Each row is followed by roughly how far along a hidden order it lies, from 0 to 12. A new part has a new order.
(in the rows, 128 means zero)
[122 131 128 119 147 135 116 114 138 116 127 114 128 128 120 132 132 134
 141 142 112 137 168 126 123 121 120 146 137 125 133 129 134 124 130 126
 166 126 128 111 120 113 132 130 133 143 133 137 133 149  81 141 126 121
 116 134 129 132 149 136 132 129 133 127 139] => 8
[ 97 121 152 130 171 137 105 126 180 127 150 144 123 124 105 138 108 126
 124 178 120 147 183 243 150 130 106 157 163 170 166  97 133 130 155 170
 218 152 170 126  85 152 147 140 162 157 137 139 176 191   1 146 125 119
  80 131 145 149 153 132 135 106 131 117 131] => 12
[150 145  87 121 107 120 138 118  73 114 104 116 149 126 149 129 146 133
 123  71 128 116 132 123 126 125 170 106 101 120 104 155 139 112 103  87
  54  93  88 124 158  91  92 120 111 120 105 125 106  82 241 128 136 150
 168 118 119  93  96 128 123 155 132 132  94] => 2
[154 153  92 115  88 114 144 117  74 109 108 112 146 127 153 126 143 140
 129  72 127 115 113  90 116 121 153 108  96 104 101 162 138 112  97  79
  43 102  73 130 167  84 104 115  95 118 103 124  97  83 235 119 134 141
 167 121 116 103 105 133 123 163 132 141 116] => 1
[144 132 106 122 112 132 123 116 111 112 111 109 140 127 138 126 145 131
 133  99 118 126 143 129 128 124 157 134 129 109 112 144 136 113 104  98
 102 115 100 109 148  84 119 119 114 126 117 136 113 119 171 128 132 137
 152 123 126 107 123 131 125 147 130 133 111] => 4
[154 153 111 116  94 121 141 114  77 115 111  99 139 130 150 119 146 138
 141  81 125 115 117  85 111 118 156 114 104  87  97 158 134 116  97  77
  67  99  77 125 163  91 105 112  99 112 106 137  93  89 215 113 132 134
 171 125 115 120 119 134 125 158 129 142 141] => 2
[103 136 160 124 167 134 107 123 167 124 140 133 124 124 111 138 106 135
 134 184 121 146 193 199 134 126 106 150 156 154 163 106 140 130 151 164
 229 152 166 127  83 143 161 139 162 160 141 138 164 183   1 145 124 114
  79 134 136 153 155 136 136 112 133 120 143] => 11
[172 170  59 109  91 104 131  92  71 101 107  93 152 127 163 121 140 150
 150  56 120 108 121  37 108 124 203 130 105  74  86 167 131  99  85  73
   1 100  39 116 165  52  88 115 107 123 105 133  79  81 194 100 121 129
 179 117 113 123  79 146 117 170 123 155 159] => 0
[123 129 132 120 126 134 115 123 143 118 126 118 129 127 121 132 128 132
 140 143 114 138 175 141 125 123 126 143 140 133 138 121 136 128 130 142
 153 134 133 113 115 112 133 137 145 146 138 137 147 158  71 145 125 124
  93 134 128 129 147 135 131 129 133 128 137] => 8
[ 95 135 157 126 163 131 107 128 187 117 141 126 129 121 114 144 104 136
 131 176 119 149 205 222 144 128 126 161 160 172 156 102 143 125 154 161
 224 155 169 124  77 138 160 137 166 170 134 139 177 184  19 144 125 116
  76 129 145 151 147 138 136 109 134 118 138] => 12
[131 121 110 125 131 140 117 121 111 114 115 112 137 127 129 128 148 123
 130 110 117 129 148 125 138 127 160 134 140 127 123 132 134 118 114 115
 144 116 117 105 152  98 123 123 122 119 129 135 133 123 157 139 131 135
 136 126 135 104 133 130 128 143 131 128 104] => 6
[121 137 109 113 145 129 110 108 144 108 120 111 138 124 126 136 122 138
 142 136 112 140 183 157 126 125 153 151 143 130 134 126 138 116 124 128
 159 128 119 104 118 100 130 130 150 154 128 140 138 153  38 141 124 121
 110 130 129 128 132 142 130 137 133 130 141] => 8

Part 2:
[130 134 118 132 130 129 127 128 128 130 137 123 126 128 125 133 129 128
 127 132 124 129 130 129 119 130 122 126 127 127 119 126 132 130 117] => 0
[132 132  11 131 146 124 135 114 122 122 126 128 127 131 112 136 131 129
 131 124 137 140 120 123 143 133 119 128 129 127 106 122 112 132 120] => 4
[129 133 109 124 129 131 113 124 127 121 109 123 120 113 119 113 121 129
 124 132 151 148 116 130 125 132 136 137 133 132 110 111 120 131 114] => 6
[129 133 115 131 128 129 127 128 128 130 132 126 126 128 127 128 129 128
 127 129 125 127 129 129 122 129 124 127 128 127 121 127 132 130 120] => 6
[125 123  53 126 120 124 130 127 132 127  91 142 124 133 126  98 123 130
 127 117 131 121 120 127 140 118 129 134 133 128 143 120 128 122 128] => 10
[116 142 115 134 133 128 131 132 124 122 173 121 133 130 128 107 129 129
 129 130 146 113 132 129 117 120 139 131 137 132 147 109 157 144 122] => 1
[134 143   1 137 147 125 134 112 121 126 139 123 123 132 107 141 133 129
 129 128 131 139 123 124 127 134 109 126 128 125  95 116 120 135  98] => 3
[130 138  87 132 126 128 127 126 129 130 121 130 123 130 122 118 128 128
 126 128 125 124 128 129 123 126 124 128 128 126 125 121 133 128 110] => 8
[128 127 120 126 127 128 129 128 128 128 129 130 128 128 129 126 128 128
 128 127 130 125 128 128 130 127 129 129 128 128 132 127 124 123 131] => 2
[130 149   1 135 117 126 128 125 132 132  81 142 114 134 113  83 125 130
 124 121 131 115 123 129 129 118 122 132 131 124 136 111 135 122  88] => 12
[121 120   1 135 133 122 122 126 133 131 144 123 125 139 131 128 124 130
 123 123  86 125 124 130  96 120  94 133 130 126 104 112 152 130 110] => 11
[129 134 105 131 127 128 127 127 128 131 125 126 123 128 124 127 129 128
 126 128 124 127 130 129 123 128 121 127 129 126 124 127 132 130 117] => 12
[123 121  55 134 134 124 123 128 130 132 155 119 129 135 133 141 128 129
 125 127  95 128 127 130 102 125 102 130 128 126 109 120 143 132 121] => 9
[129 139  49 136 130 127 124 127 129 132 136 122 123 132 123 128 129 128
 125 130 111 126 129 130 107 127 110 127 127 125 113 119 141 130 101] => 11
[129 132 105 129 126 128 126 127 129 130 122 128 125 128 125 123 128 128
 127 127 132 126 128 128 126 127 123 128 129 127 129 125 130 129 120] => 11
[133 130 175 119 119 129 126 124 124 118 152 119 119 143 128 138 131 130
 128 128 137 109 132 124 100 130 121 128 126 123 106 132 144 124 110] => 7
[134 135 137 120 115 128 127 124 126 119 133 124 115 141 124 123 130 131
 127 125 140 105 129 124 102 126 122 130 127 123 112 128 143 121 101] => 6
[130 142  98 135 130 129 125 127 127 132 140 123 124 129 123 131 131 127
 126 133 120 127 132 129 112 130 117 126 127 125 113 123 135 131 106] => 10
[127 133  52 132 126 126 126 127 130 130 121 130 123 132 125 118 127 129
 125 125 118 123 126 129 119 124 118 130 129 126 124 120 137 127 112] => 11
[135 137 147 121 117 129 126 124 125 120 147 120 117 144 124 133 131 130
 127 129 137 108 132 124  95 129 120 128 126 122 106 131 146 123 108] => 6
[127 131  87 132 130 127 126 127 129 130 136 124 126 131 127 130 128 128
 126 129 117 128 128 129 114 127 117 128 127 126 115 123 136 130 117] => 11
[117 148 115 137 136 129 129 132 123 125 190 116 132 131 127 116 131 128
 128 134 141 115 134 130 105 122 133 129 136 131 138 109 159 149 112] => 1
[126 133  20 140 137 125 121 127 130 134 166 114 124 139 128 142 130 128
 123 132  87 127 130 131  86 127  92 128 126 124  91 115 152 135  99] => 10
[129 130 123 125 131 132 113 125 126 122 120 119 123 111 121 122 123 128
 124 134 150 150 117 131 123 134 135 137 133 132 105 112 121 133 116] => 7
[131 142  87 134 131 128 126 129 128 129 144 126 126 133 123 122 129 129
 128 135 121 127 128 129 115 129 125 127 125 126 113 118 136 125 103] => 3
